| -0.13 | +3.55 | +1.62 | -0.16 | -0.80 | +2.96 | +0.43 | +1.99 | -> muro
| +0.40 | -0.37 | +3.32 | -0.48 | -0.81 | -1.42 | -1.65 | +1.62 | -> kinem
| +8.52 | +0.69 | +2.51 | +2.18 | -0.27 | +1.49 | -3.48 | -1.27 | -> vave
| +3.81 | -1.32 | +1.81 | -1.71 | -8.78 | +1.17 | +3.12 | +3.07 | -> Dozis
| +1.88 | -3.34 | -3.42 | -4.23 | -0.99 | +4.73 | -2.31 | -3.85 | -> gilu
after: | -0.99 |
| +4.73 |
len: | -0.13 | +3.55 | +1.62 | -0.16 | -0.80 | +2.96 | +0.43 |
7
len: | +0.40 | -0.37 | +3.32 | -0.48 |
4
len: | +1.88 | -3.34 | -3.42 | -4.23 | -0.99 | +4.73 | -2.31 | -3.85 |
8
after: | -0.80 |
| +2.96 |
len: | +3.81 |
1

